In the rows, 128 means zero.
[112 136 136 117 142  96 132 167 144 157 112 185 130 106 153 155 145 132
  79 122 133 111 116 146 139 110 128 139  76 133 144  98 135 143 149 120
 107 140 111 154  88] | babeb
[154 109 144 134  95 109 105 138 142 127 150 150 146 108 130 106 130 124
 121 137 111 155 103 192 189 150 101 120  75 175 155  67 121 104 138  86
 129 149 214 156 187] | Tege
[122 162 164 146 126 134  98 107  90 148 135 128 128 188 118  97 142 152
 140 117 131 130 122 142 125 132 143 100 145 140 108 127 135 132 177  70
 132 120 124 128  97] | rabir
[ 76 146 123 116 143  99 149 137 146 131 120 147 137 101 162 137 156  99
  95 148 123 109 124 165 133 111 134 132 106 119 161 112 143 137 160 157
 111 133 119 141 108] | dasa
[132 138 135  81 128 102 130 172 150 106  94 152  92 130 157 151 164  98
 128 138 181 124 135 125 140 172 129  74 135 147 143 129 131 124 165 173
 132 125 239 101 208] | dasa
[127 134 158 136 132 117 105 109 104 147 129 142 140 189 147  98 132 161
 150  89 170 143 136 141 135 146 127 110 139 127 126 136 150 152 172  73
 113 123 136 148 108] | dat
[144 177 185 117 118 123  91 138 158 127  73 119 110 223 139 134 140 100
 119 148 153 124  90 156  81  97 122 121 129 185  49 109  96 110 151 159
 117 169 184 196 122] | vutuz
[128 141 157 130 152 124 100 102 107 139 125 124 126 202 126  87 144 139
 151  99 139 143 125 153 114 148 121 128 153 132 125 137 147 135 153 123
 118 120 138 129 120] | bagis
[166 105  95 159 106 163  91 141 178 142 117 157 105 165 151 132 103 165
 158 118 117 160 105 108 145 137 124 109  95 139  84 109  94 126 125  53
 140 166 180  78 103] | babeb
[132 146 166 123 131 120 102 114 103 147 141 139 111 175 134  93 142 154
 143  95 154 133 119 131 133 157 137 106 132 137 125 141 139 135 162  72
 119 125 114 149 112] | dat
[131 162 153 126 109 123  86 129  86 148 127 130 132 182 131  91 130 149
 133  91 150 127 127 135 133 138 113 131 138 146 126 129 149 128 157 101
 117 125 149 148 133] | Tege
[ 90 161 133 125 143 109 143 124 128 167 120 157 132 119 164 130 147 115
  83 126 136  88 107 164 160 135 133 116  92 135 179 113 137 137 143 147
 103 141 134 157 107] | dasa
[123 126 121  89 124 149 113 127 183 126 153 143 132 107 128 154 118 108
 102 140 122 136 127 160 119 166 130  91 110 109 147 146 118 119 180  63
  95 166 199  80 134] | zapos
[140 143 138  89 103 117 122 147 168 114 107 183  79 145 146 138 115 131
 121 131 127 139  92 132 176 134 103  94  68 179 102 141 128 145 123  28
  92 175 196 158 182] | babeb
[130 143 162 130 126 118  99 120  99 140 139 144 133 183 133  95 137 152
 160 102 156 141 129 138 142 147 127 110 140 127 117 143 149 137 165  66
 118 133 120 154 118] | dat
[ 91 157 133 135 133 100 151 126 151 155 127 149 126 126 169 121 154 111
  87 101 125 102 113 174 159 124 128 129 103 127 160 116 137 149 164 146
  95 153 123 157 102] | dasa
[115 143 154 129 129 145 103  94  99 146 137 136 120 184 119 113 152 143
 130  90 142 137 138 152 107 146 146 109 132 123 107 141 138 158 184  73
 113 118  99 137  95] | rabir
[111 143 138 126 136  95 157 131 148 140 104 157 112 109 164 139 147 101
  88 112 138 118 123 145 172 136 132 122 111 131 144 121 138 163 150 153
 105 127 132 155 112] | dasa
[123 154 162 116 118 125  90 100  99 149 144 126 140 188 123 117 137 140
 129 111 143 137 122 147 123 129 128 115 164 125 111 146 137 130 164  84
 116 133 129 120 121] | zapos
[ 99 147 124 127 142  99 143 121 134 157 123 158 131 122 153 127 158 103
 100 129 131 105 111 179 146 115 117 120 103 136 189  84 134 144 146 150
 118 132 122 156 121] | dasa
[176 158 191 141 104 131 164 159 145 124 132 221 100 164 164 166  94 125
 176 139 180 150 158 108 160 124  83 118 167 184  56 138 158 150 171  44
 122 165 136 157 141] | kod
[125 130 116  98  96 148 142  96 172 110 125 148  84 157 150 128 118 126
 118 197 129 134 135 141 187 147 112 144 144 123 104 182 127 162  81 122
 125 181 157 128 150] | dat
[143 156 192 151 121 148 114 100 110 134 140 141 129 175 129 136 131 141
 166  98 132 133 139 136 108 160 139 105 165 134 122 146 134 133 176  73
 111 133  98 148 136] | kod
[120 130 140 129 143 100 140 117 125 148 114 157 122 109 151 126 144 130
  95 139 131 100 121 160 164 126 124 119  98 125 183 119 135 153 141 127
 120 134 130 153 106] | dat
[142 151 128 112  91  77 170 177 148 162 129 169 102 157 158 143 119 121
 106 157 157 110 145 164 208 133 111 202 122 155 123  96 147 125 146  50
 104 190 140 147 135] | dasa
[ 94 165 160 139 127 129  96 101 119 140 137 132 126 194 131  98 135 139
 156 106 133 134 128 133 125 140 137 116 163 121 119 137 142 126 178  74
 114 127 122 146  95] | dasa
[181 135 149  65  83  52 141 198 143  93 108 167 140 193  89 106 141 156
 129 114 124 124  88 141 213 104 109 117 154 137 121 166 125 148 136 150
 110 169 189 132 189] | dasa
[137 172  99 145 102  63 156 179 181 127 106 107  92  84 146 100  95 123
 107 172 138 112 119  61 174 152  69 104 127 160  92  73 113 113  87 144
 144 107 226 142 142] | dasa
[135 117 188 161 134 112 154  79 157  98 122 172  42 167 146 152 124  80
 130 135 183  95 163 155 119 150 138 154  65 149  92 131 124 139 168 149
 132 166 181 152 174] | Tege
[128 163 149 134 120 135 105 114 106 139 121 127 125 196 129 101 143 131
 177  90 123 136 113 124 128 137 123 101 156 130 118 137 140 143 166  65
 107 128 119 145 126] | dasa
[100 155 129 133 141 122 129 121 126 168 110 141 126 128 153 128 154 128
  77 117 131  87 122 152 145 119 125 132 104 130 158 105 131 147 142 162
 112 140 132 162  88] | rabir
[134 136 157 130 123 126 100 101 104 140 136 133 129 188 141 103 142 148
 151  99 144 131 119 128 133 142 118 109 132 133 107 123 142 137 159  80
 126 129 149 145 129] | dat
[ 98 155 140 110 129 115 144 124 128 153 119 146 141 111 144 145 151 106
  89 123 109  97 106 148 148 132 129 128 109 124 170 109 139 145 141 138
  97 131 110 162 103] | dasa
[160  98 136 125 109 124  57 196 167 176 138 160  94 155 159 133 131 184
 136  78 130 145 158  60 147 104 113 117 125 155  90  95  93 129 165  35
 119 138 242 127 160] | babeb
[149 166 145  71 101 112  86 148 131 119  95 133 130 132 151 140 178 103
 102 164 108 147 119 153 189 162  97  88 125 147  85 123 141 109 164  66
 112 160 209 126 166] | zapos
[132 153 103 111 117 112 156 158 166  94 180 166  81 108 106 109 138  62
 167 149 116 130 129 181 180 116  85 104 116 161 138 110 124  83 129 105
 138 202 146 141 209] | dasa
[103 136 135 117 132 107 139 157 217  96  98 170  61  92 117 137 102 129
 144  77 162 130 135  75 175 146 119 130  84 154 106 144 137 119 152  59
  42 186 218 202 130] | babeb
[130 144 174 136 144 117  85 114 109 147 128 123 135 187 131  92 130 144
 139  87 122 148 115 146 127 137 134 116 150 134 122 152 137 134 160  97
 112 121 134 149 106] | bagis
[137 136 140 107 158  95 136 126 145 169 117 148 132 120 154 132 147 117
  65 141 137 119 101 184 160 112 106 138 135 150 176  86 123 135 151 138
 123 135 142 141  96] | zapos
[124 152 156 108 133 124  90  99 118 148 134 124 135 187 131 102 137 157
 119 100 125 137 111 127 136 146 119 115 176 111 102 155 139 145 173  66
 111 121 118 130 101] | zapos
[123 162 155 152 124  98 154 119 127 147 124 163 124 115 123 151 128 113
  97 144 132  93 144 184 147 114 131 141 126 123 182 141 130 144 152 142
  99 153 102 157 128] | kod
[115 143 139 127 126  92 111 120 115 150  81 150 126 123 158 132 153 122
  66 127 134  86 120 178 160 121 109 156  79 138 180  96 138 143 144 178
 118 133 159 170 109] | Tege
[117 119 144  96 120 133  88 212 191 135 142 168 144  77 208 104 123 177
  76 167  88 128 116 118 178 132 121  73 129 153 120 128 101 113 159 133
 157 129 220 102 134] | vutuz
[179 166 145  65  89 126 152 215 122 137 140 168  86 104 127 109 124 147
 109 134 157 116 148 115 146 141  62 110 156 210 110  99 134 116 126 100
 140 128 148 119 123] | vutuz
[127 147  95 100 132  98 113 174 150 148  75 160  53  84 198 135 137 154
  91 148 155  88 110 105 175 133  73  70  81 163 117 156 127 137 167  60
 126 141 209 157 112] | dat
[ 97 145 132 125 116 105 118 114 130 166  99 154 131 109 162 165 160 142
  72 148 140  96 126 181 148 138 138 137 102 129 190 122 131 142 156 141
  95 139 139 158 135] | kod
[138 158 168 142 115 125  98 100  85 123 113 137 145 193 108 104 139 136
 141 101 141 130 138 158 124 137 126 113 120 135 121 123 147 139 169 102
 124 131 131 133 114] | Tege
[191 108  96 102 111 105 111 220 128 149  85 112 139  93 121 145 134 185
 132 103 134 154 110 115 177 131 121  60 121 182 163 101  92 121 122  38
 110 140 224 121 193] | babeb
[145 148 150 110 102 115  94 202 149 131 130 155 118 115 155 128 166 152
 160 139 110 124  85 132 171 118  96  89 149 156 118 144 114  80 163 102
 135 197 146 148 132] | zapos
[123 150 151 125 140 142  88 104 104 149 121 120 135 194 115  93 140 155
 158  93 134 150 117 130 121 143 120 108 173 137 132 148 147 137 146  99
 110 122 140 137 110] | bagis
[114 149 152 141 146 123  97 112 107 145 112 114 114 181 134  95 138 146
 161 103 142 138 128 120 124 144 131 125 162 128 119 159 147 138 146 105
 107 125 129 152 123] | bagis
[151 159 188  99  90 154 123 117 156 115 121 152  76 132 182 195 134  98
 100 187 107  99 165  88 132 175 119 127 136 152  84 111 125 114 135 114
 152 146 188 108 182] | kod
[ 80 100 170  75 101  88 116 148 174  74 139 188  80 128 189 115 135 188
  84 142 138 121 157 157 174 133 103 131  79 169 107 163 128 131 123 137
 130 162 195 147 144] | babeb
[174 130 188 121 114 112 127 142 152  85 124 199  92 170 142 149 125 119
 143 160 104 123 122 147 170 153  73  97 134 144  85 122 123 130 135  95
 180 153 161 136 161] | babeb
[ 98 156 129 116 140  82 161 132 136 134 121 153 117 120 137 142 144  91
  90 121 134  88 122 157 148 110 124 144  98 123 143 114 144 138 158 145
 104 144 115 159 118] | dasa
[191  79 178 107  87 154 147 149 133  87 151 166 112 110 119 184 152 146
 185  77  91 123 139 172 137 111 101 105 137 178 168 133 116 114 201  54
 112 185 169 117 186] | kod
[136 124 166 145 142 105 140 140 145 152 108 147 141 110 176 165 150 123
  90 131 130 103 133 189 111 126 120 143 111 138 177 104 113 138 169 167
 108 135 128 170 112] | kod
[128 150 186 126 122 139 112 109 106 138 139 135 118 188 130 108 141 147
 144  81 135 131 121 142 117 143 131 111 156 150 125 128 140 145 179  81
 119 125 123 151 107] | rabir
[ 96 126 123 116 142  77 138 113 149 139 122 150 128  96 146 139 148 115
  75 145 137 111 127 165 164 117 100 148 120 110 147 113 141 147 149 146
 113 132 125 159 114] | zapos
[127 159 164 138 122 132 105 120 109 151 138 140 130 175 132 100 130 129
 164  88 129 141 126 131 131 165 142 101 141 127 144 126 140 136 169  52
 105 118 109 137 108] | dasa
[125 142 133 140 137  98 131 128 114 158 106 153 130 113 156 127 138 117
  68 124 146  93 134 177 159 123 116 149  72 143 166  90 137 137 146 157
 124 136 146 152 109] | Tege
[ 88 144 139 118 135 116 144 139 129 146 116 148 128 104 160 143 153 126
  85 124 147 111 143 155 116 108 136 127  82 143 134 117 142 154 169 125
  95 137 121 161  80] | rabir
[114 144 129 132 130 107 141 129 119 146  94 156 121 121 153 129 147 123
  97 141 159  92 131 168 143 129 102 153  92 141 171 108 148 147 145 161
 110 138 153 162 120] | Tege
[172 162 163 167  95  90 127 166 150 152  94 179 113 115 161 121 100 100
 114 107 138 124 119 116 208 121 117 126 114 162 181  67 132 144 112 177
 142 152 184 139 142] | Tege
[133 147 147 139 130 120  89 116  99 140 126 137 130 183 134  98 138 145
 155 102 143 129 127 136 141 135 118 102 132 119 110 146 139 133 159  81
 126 138 123 153 109] | dat
[115 122 138 118 128  92 142 141 138 152  95 160 137 104 157 147 157 145
  54 125 144  98 114 191 157 143 135 132  97 134 146 101 130 156 176 145
 122 125 117 150 100] | vutuz
[151 148 147  97 156 119 108 157 125 121 116 187 160 177 150 118 155 133
 124 162 102 125 126 138 170  82  92  55 157 137 117 137 143 144 148 158
 174 151 189  85 164] | bagis
[100 181 147 130 118 121  96  98 114 150 140 122 113 199 119  89 144 125
 142  94 129 127 124 134 138 145 141 119 154 122 124 130 141 128 163  79
 107 134 115 144 124] | dasa
[138 131 131 182 144 135 164 103 137 147 159 167  77 171 123 153 128 122
 163 103 207  98 112 104 147 174 110 112 122 139  20 125 138 120 191  88
 140 155 181 153 168] | rabir
[116 132 138 113 135  82 127 121 122 158 131 168 127 135 126 133 151 132
  80 142 153  95 135 189 171 124 106 138 109 115 167 126 132 146 144 128
 122 151 114 186 110] | dat
[110 143 156 140 120 146 102  89 100 151 137 129 140 184 134 107 134 162
 134 102 138 136 137 118 129 152 133 114 135 131  90 118 145 153 156  67
 118 110 131 148 102] | rabir
[120 147 155 131 140 110 122 129 126 158 111 142 138 111 158 140 140 119
  88 133 131 115 136 182 138 120 135 144 117 141 185 127 123 132 144 154
  87 134 130 173 126] | kod
[ 94 134 127 122 135 114 129 106 134 154 117 156 129 107 142 143 149 127
  57 134 125 105 118 185 152 123 128 133  96 127 159 107 132 150 162 136
 122 128 127 152  67] | rabir
[135 106 138 112  82 135 109 157 160 128 108 154 145 116 131 155 124 153
 150 100 140 147 123 100 194 151 130  85 119 142 135 141 122 154 123 101
  81 162 237 173 190] | rabir
[ 98 159 158 156 127 130 105 113 103 147 133 127 130 179 135  95 140 164
 156 107 146 130 135 110 122 129 145 106 134 133  87 134 142 140 169  72
 112 129 113 160 101] | rabir
[131 133 171 130  88 108 114 149 188 128 133 151 112 127 173 149  99 126
  99 132 151 118 149  78 154 150 111 118 117 156 102  84 120 132 132 141
 142 146 252 154 196] | Tege
